Below is a small trained network, with its code and all its weights. Each question gives an input and a class and asks what happens when units are switched off, that is, made to give their printed mean instead of their output.

import numpy as np


def w(rows, s, z=0):
    codes = np.array(rows[::2]) - 128.0
    scale = np.full(codes.shape[1], s)
    scale[-1] = z or s
    return codes * scale


def norm(h):
    return h / np.sqrt((h * h).mean(-1, keepdims=True) + 1e-5)


def f(y):
    return y / 2 * (1 + np.tanh(0.7978845608 * (y + 0.044715 * y**3)))


def log_softmax(a):
    a = a - a.max(-1, keepdims=True)
    return a - np.log(np.exp(a).sum(-1, keepdims=True))


def net(x, mask):
    res = np.array(x, float).reshape(1, 6) / 4 @ E
    u = 0
    for l in range(4):
        y = f(norm(res) @ A[l][:, :-1].T + A[l][:, -1])
        res = res + np.where(mask[u : u + 3], y, B[l][:, -1]) @ B[l][:, :-1]
        u += 3
    return log_softmax(norm(res)[-1] @ U[:, :-1].T + U[:, -1])


A, B = {}, {}
E = w([
[134,157,136,131,178,117,133,119,137,102,108,145],'x0',
[138,120,167,123,109,134,167,158,174,56,105,116],'x1',
[254,189,106,126,181,157,148,146,66,86,160,134],'x2',
[116,185,51,200,91,77,81,120,130,44,99,78],'x3',
[108,123,78,125,167,101,160,238,42,110,167,68],'x4',
[132,198,156,128,109,119,193,99,128,138,159,51],'x5',
],0.0061)
A[0] = w([
[191,88,88,150,104,113,154,173,132,97,200,170,94],'L0N1',
[253,203,26,171,63,112,104,158,116,55,160,154,1],'L0N2',
[111,133,141,169,142,76,174,140,70,139,207,162,69],'L0N3',
],0.0043,0.00099)
B[0] = w([
[128,132,54,69,189,221,97,2,74,55,159,114,151],'L0N1',
[89,226,66,82,108,130,197,152,214,239,102,158,252],'L0N2',
[251,18,162,75,180,104,80,128,78,67,178,186,156],'L0N3',
],0.0067,0.0027)
A[1] = w([
[19,90,49,157,135,7,130,150,75,34,138,46,194],'L1N1',
[32,151,144,36,146,143,193,219,1,99,159,162,3],'L1N2',
[243,152,173,103,110,195,84,118,160,127,87,61,94],'L1N3',
],0.0048,0.0018)
B[1] = w([
[160,227,137,211,40,134,97,96,23,77,233,213,253],'L1N1',
[1,175,161,105,249,138,82,135,101,59,22,109,211],'L1N2',
[86,92,135,114,164,124,159,119,14,119,157,153,163],'L1N3',
],0.0085,0.0035)
A[2] = w([
[114,135,139,172,78,107,172,114,255,191,130,174,253],'L2N1',
[52,180,83,124,95,55,85,88,138,78,123,104,225],'L2N2',
[204,70,144,110,182,122,121,91,183,106,202,161,109],'L2N3',
],0.0059,0.002)
B[2] = w([
[89,96,75,44,231,144,205,181,47,140,46,163,253],'L2N1',
[55,121,231,111,141,65,69,183,164,182,188,64,224],'L2N2',
[83,254,137,173,127,143,119,21,118,40,154,87,141],'L2N3',
],0.0072,0.0055)
A[3] = w([
[102,182,151,77,208,95,91,156,152,167,184,65,248],'L3N1',
[189,145,167,169,141,155,162,85,102,133,137,166,208],'L3N2',
[87,81,253,129,132,72,80,162,128,168,111,157,118],'L3N3',
],0.0064,0.0015)
B[3] = w([
[95,84,53,79,114,135,113,171,225,124,82,101,255],'L3N1',
[173,138,185,99,91,143,158,38,114,82,219,150,163],'L3N2',
[253,183,86,162,100,131,93,165,173,145,111,20,225],'L3N3',
],0.011,0.0059)
U = w([
[89,93,107,61,192,157,189,98,130,158,88,170,161],'0',
[121,125,126,156,123,92,77,190,177,104,100,70,31],'1',
[142,140,195,171,90,111,109,62,80,97,254,169,253],'2',
],0.0084,0.0002)

Each question gives the input, the list of numbers given to net, and the class t.
The units are the neurons (one row each of A and B). Each row of codes is followed by its name. A weight is (code - 128) times the scale printed after its matrix; where a second scale follows, it is the last column's (A, B and U).
mask holds one flag per neuron, layer by layer. A switched-off neuron (its flag False) gives its mean, the last column of its row in B, instead of its output. The means were averaged over made-up inputs and are rounded, as every weight is.
A unit's drop is (log p(t) with every unit on - log p(t) with that unit switched off) / (log p(t) with every unit on - log p(t) with every unit switched off).
The circuit of an input: a set's keep is (log p(t) with only the set's units on - log p(t) with every unit switched off) / (log p(t) with every unit on - log p(t) with every unit switched off). Starting from all 12 units, units are removed one at a time, each time the one whose removal leaves the highest keep (on an exact tie, the one counted first), for as long as the keep stays at least 0.8.
units of the circuit, in order: the units of the circuit, biggest drop first
top k neurons: the k neurons with the biggest drops, biggest first
k most important neurons of layer l: the k neurons of layer l with the biggest drops, biggest first
drop of u: that unit's drop, to one decimal
input [-2,1,2,5,0,-8], class 0: units of the circuit, in order	[L0N2, L3N3]
input [2,0,-2,-6,1,5], class 1: units of the circuit, in order	[L2N1, L3N3]
input [4,-5,4,8,0,7], class 0: units of the circuit, in order	[L0N2]
input [-4,4,1,-6,-5,1], class 2: top 4 neurons	[L0N2, L1N3, L3N2, L3N1]
input [0,-5,0,-6,3,-7], class 1: top 4 neurons	[L2N1, L3N3, L1N1, L1N2]
input [-7,3,0,0,-8,0], class 0: top 3 neurons	[L1N1, L2N1, L0N3]
input [0,6,2,4,-5,2], class 0: top 2 neurons	[L0N2, L2N1]
input [5,-7,0,-8,6,2], class 1: units of the circuit, in order	[L2N1, L3N1]
input [0,-4,-1,-7,8,-5], class 1: 2 most important neurons of layer 1	[L1N2, L1N3]
input [-7,-1,4,2,0,-8], class 0: top 3 neurons	[L0N2, L1N1, L3N3]
input [-7,2,2,-8,-7,7], class 2: top 4 neurons	[L0N2, L3N2, L1N3, L3N1]
input [-1,5,-7,1,6,1], class 2: top 2 neurons	[L1N1, L0N2]
input [-1,6,5,1,-6,5], class 0: 2 most important neurons of layer 0	[L0N2, L0N3]
input [7,7,7,5,-8,4], class 0: most important neuron of layer 0	[L0N2]
input [3,-4,4,6,0,-6], class 0: top 3 neurons	[L0N2, L3N3, L1N2]
input [-2,-3,-3,8,5,-4], class 2: drop of L1N1	1.2
input [-2,-2,7,7,-5,5], class 0: drop of L2N2	0.0
input [-1,-6,5,7,-7,5], class 0: drop of L3N3	0.2
